Below are the code and all the weights of a small trained network. Each question names an input and a target symbol and asks about switching units off, where a switched-off unit gives its printed mean instead of its output.

import numpy as np


def w(rows, s, z=0):
    codes = np.array(rows[::2]) - 128.0
    scale = np.full(codes.shape[1], s)
    scale[-1] = z or s
    return codes * scale


def norm(h):
    return h / np.sqrt((h * h).mean(-1, keepdims=True) + 1e-5)


def f(y):
    return y / 2 * (1 + np.tanh(0.7978845608 * (y + 0.044715 * y**3)))


def softmax(a):
    e = np.exp(a - a.max(-1, keepdims=True))
    return e / e.sum(-1, keepdims=True)


def log_softmax(a):
    a = a - a.max(-1, keepdims=True)
    return a - np.log(np.exp(a).sum(-1, keepdims=True))


def net(x, mask):
    ids = ['ΓΣΦΩαζψ'.index(c) for c in x.split()]
    T = len(ids)
    res = E[ids] + P[:T]
    r = norm(res)
    for j in range(3):
        rows = slice(2 * j, 2 * j + 2)
        q, k, v = (r @ M[0][rows].T for M in (Q, K, V))
        z = softmax(np.where(np.tri(T) > 0, q @ k.T / 2**0.5, -1e9)) @ v
        o = O[0][rows]
        res = res + np.where(mask[j], z, o[:, -1]) @ o[:, :-1]
    y = f(norm(res) @ A[0][:, :-1].T + A[0][:, -1])
    res = res + np.where(mask[3:19], y, B[0][:, -1]) @ B[0][:, :-1]
    return log_softmax(norm(res)[-1] @ U[:, :-1].T + U[:, -1])


Q, K, V, O, A, B = {}, {}, {}, {}, {}, {}
E = w([
[248,109,156,119],'Γ',
[182,156,112,233],'Σ',
[108,96,234,219],'Φ',
[167,190,182,108],'Ω',
[69,122,61,125],'α',
[221,200,143,117],'ζ',
[188,120,75,80],'ψ',
],0.016)
P = w([
[137,74,135,121],'0',
[84,152,135,60],'1',
[225,13,110,183],'2',
[225,125,40,130],'3',
[105,164,140,60],'4',
[180,30,114,212],'5',
[136,97,65,140],'6',
[104,177,133,89],'7',
[187,113,172,224],'8',
[119,84,90,116],'9',
[117,191,125,115],'10',
[196,120,184,183],'11',
[244,90,38,102],'12',
[115,162,158,39],'13',
],0.011)
Q[0] = w([
[163,144,92,63],'head 0',
[58,249,175,109],'head 0',
[134,201,121,89],'head 1',
[178,161,200,92],'head 1',
[137,113,115,75],'head 2',
[160,69,80,175],'head 2',
],0.02)
K[0] = w([
[82,140,94,49],'head 0',
[81,252,170,179],'head 0',
[142,134,198,148],'head 1',
[206,163,163,87],'head 1',
[146,92,104,97],'head 2',
[98,19,108,163],'head 2',
],0.019)
V[0] = w([
[165,125,130,59],'head 0',
[166,39,141,113],'head 0',
[138,220,192,251],'head 1',
[88,104,255,149],'head 1',
[219,49,164,202],'head 2',
[180,79,202,139],'head 2',
],0.0094)
O[0] = w([
[146,61,144,69,201],'head 0',
[206,172,158,91,174],'head 0',
[116,115,73,250,162],'head 1',
[3,177,33,166,66],'head 1',
[158,42,120,149,255],'head 2',
[71,102,113,131,197],'head 2',
],0.0074,0.0049)
A[0] = w([
[143,101,42,117,96],'neuron 0',
[112,225,168,99,127],'neuron 1',
[50,130,183,163,56],'neuron 2',
[127,129,115,137,101],'neuron 3',
[160,82,126,158,154],'neuron 4',
[18,83,230,179,36],'neuron 5',
[191,103,143,174,164],'neuron 6',
[144,89,132,146,118],'neuron 7',
[154,58,145,128,164],'neuron 8',
[186,223,57,97,58],'neuron 9',
[98,85,118,80,164],'neuron 10',
[60,185,244,156,3],'neuron 11',
[190,51,205,146,89],'neuron 12',
[73,42,126,142,167],'neuron 13',
[76,95,90,80,80],'neuron 14',
[115,125,2,94,149],'neuron 15',
],0.013,0.0026)
B[0] = w([
[137,114,204,127,153],'neuron 0',
[110,112,73,168,160],'neuron 1',
[104,172,133,94,139],'neuron 2',
[126,117,134,122,125],'neuron 3',
[180,83,134,146,190],'neuron 4',
[155,121,162,37,149],'neuron 5',
[139,76,143,171,233],'neuron 6',
[175,110,134,147,157],'neuron 7',
[217,118,97,165,198],'neuron 8',
[168,113,65,65,175],'neuron 9',
[84,132,102,162,137],'neuron 10',
[53,217,204,170,156],'neuron 11',
[249,135,158,192,254],'neuron 12',
[131,101,92,156,140],'neuron 13',
[95,85,166,159,130],'neuron 14',
[148,82,177,95,154],'neuron 15',
],0.02,0.0095)
U = w([
[167,162,113,179,105],'Γ',
[107,109,76,254,100],'Σ',
[159,217,208,122,90],'Φ',
[98,216,89,186,254],'Ω',
[48,58,112,156,139],'α',
[141,171,8,81,120],'ζ',
[128,111,155,34,117],'ψ',
],0.0093,0.0037)

Each question gives the input, a string of symbols that net reads in full, and the target symbol t.
The units are the heads (2 rows each of Q, K, V and O) and the neurons (one row each of A and B). Each row of codes is followed by its name. A weight is (code - 128) times the scale printed after its matrix; where a second scale follows, it is the last column's (O, A, B and U).
mask holds one flag per unit, heads first, then neurons. A switched-off unit (its flag False) gives its mean, the last column of its rows in O or B, instead of its output. The means were averaged over made-up inputs and are rounded, as every weight is.
A unit's drop is (log p(t) with every unit on - log p(t) with that unit switched off) / (log p(t) with every unit on - log p(t) with every unit switched off).
The circuit of an input: a set's keep is (log p(t) with only the set's units on - log p(t) with every unit switched off) / (log p(t) with every unit on - log p(t) with every unit switched off). Starting from the 12 units with the biggest drops (on a tie, the unit counted first), units are removed one at a time, each time the one whose removal leaves the highest keep (on an exact tie, the one counted first), for as long as the keep stays at least 0.8.
circuit, biggest first: the units of the circuit, biggest drop first
k most important neurons: the k neurons with the biggest drops, biggest first
which heads matter: for each layer, one digit per head in row order, 1 if its drop is at least 0.15 and else 0, layers parted by /
input Φ ζ Φ ψ Σ ζ ψ, target α: circuit, biggest first	head 1; neuron 12; neuron 15
input Φ Ω Ω Ω Φ Σ ψ, target α: circuit, biggest first	head 1; neuron 12; neuron 14; neuron 8
input ζ Ω α ζ α, target α: circuit, biggest first	neuron 12; neuron 14
input ψ Σ Γ ζ Γ ζ Φ Ω ψ ζ Σ Φ α, target ψ: circuit, biggest first	neuron 15; neuron 12
input α Ω Ω α, target ζ: which heads matter	011
input Ω Ω Ω ζ, target ψ: which heads matter	010
input Ω α Γ Ω Ω ζ Ω Φ Σ Ω Γ Φ α, target ψ: which heads matter	000
input ζ α Ω Ω ζ α α ζ, target ζ: which heads matter	001
input α Γ ψ Σ Φ Σ α, target ζ: which heads matter	111
input Ω α Φ Ω Φ Φ Φ Σ ζ ψ ζ Ω ζ ψ, target ψ: which heads matter	001
input Γ ψ Γ ζ Γ Σ ζ Φ, target Φ: which heads matter	100
input Ω Γ Ω Γ Φ, target Φ: most important neuron	neuron 5
input α Ω Ω Σ Ω, target Ω: which heads matter	000
input Ω Σ ψ Γ Γ α Σ ζ Ω ζ, target ψ: which heads matter	010
input Φ Ω Γ ζ ζ Γ ζ α, target α: which heads matter	000
input Ω Σ Φ ζ Ω Ω Ω, target ψ: which heads matter	111
input Γ Ω Γ Φ Γ Ω Φ α ζ Ω Γ ζ Ω ζ, target ζ: which heads matter	000
input Ω ψ α Ω Ω Γ Σ Σ ζ ζ Ω, target Ω: most important neuron	neuron 11
input Γ ψ α Φ ζ ζ ζ Γ Φ Φ Φ α Φ ψ, target ψ: 2 most important neurons	neuron 12; neuron 15
input Ω Ω Φ Ω Γ Ω Γ ψ Σ Ω, target ψ: most important neuron	neuron 15
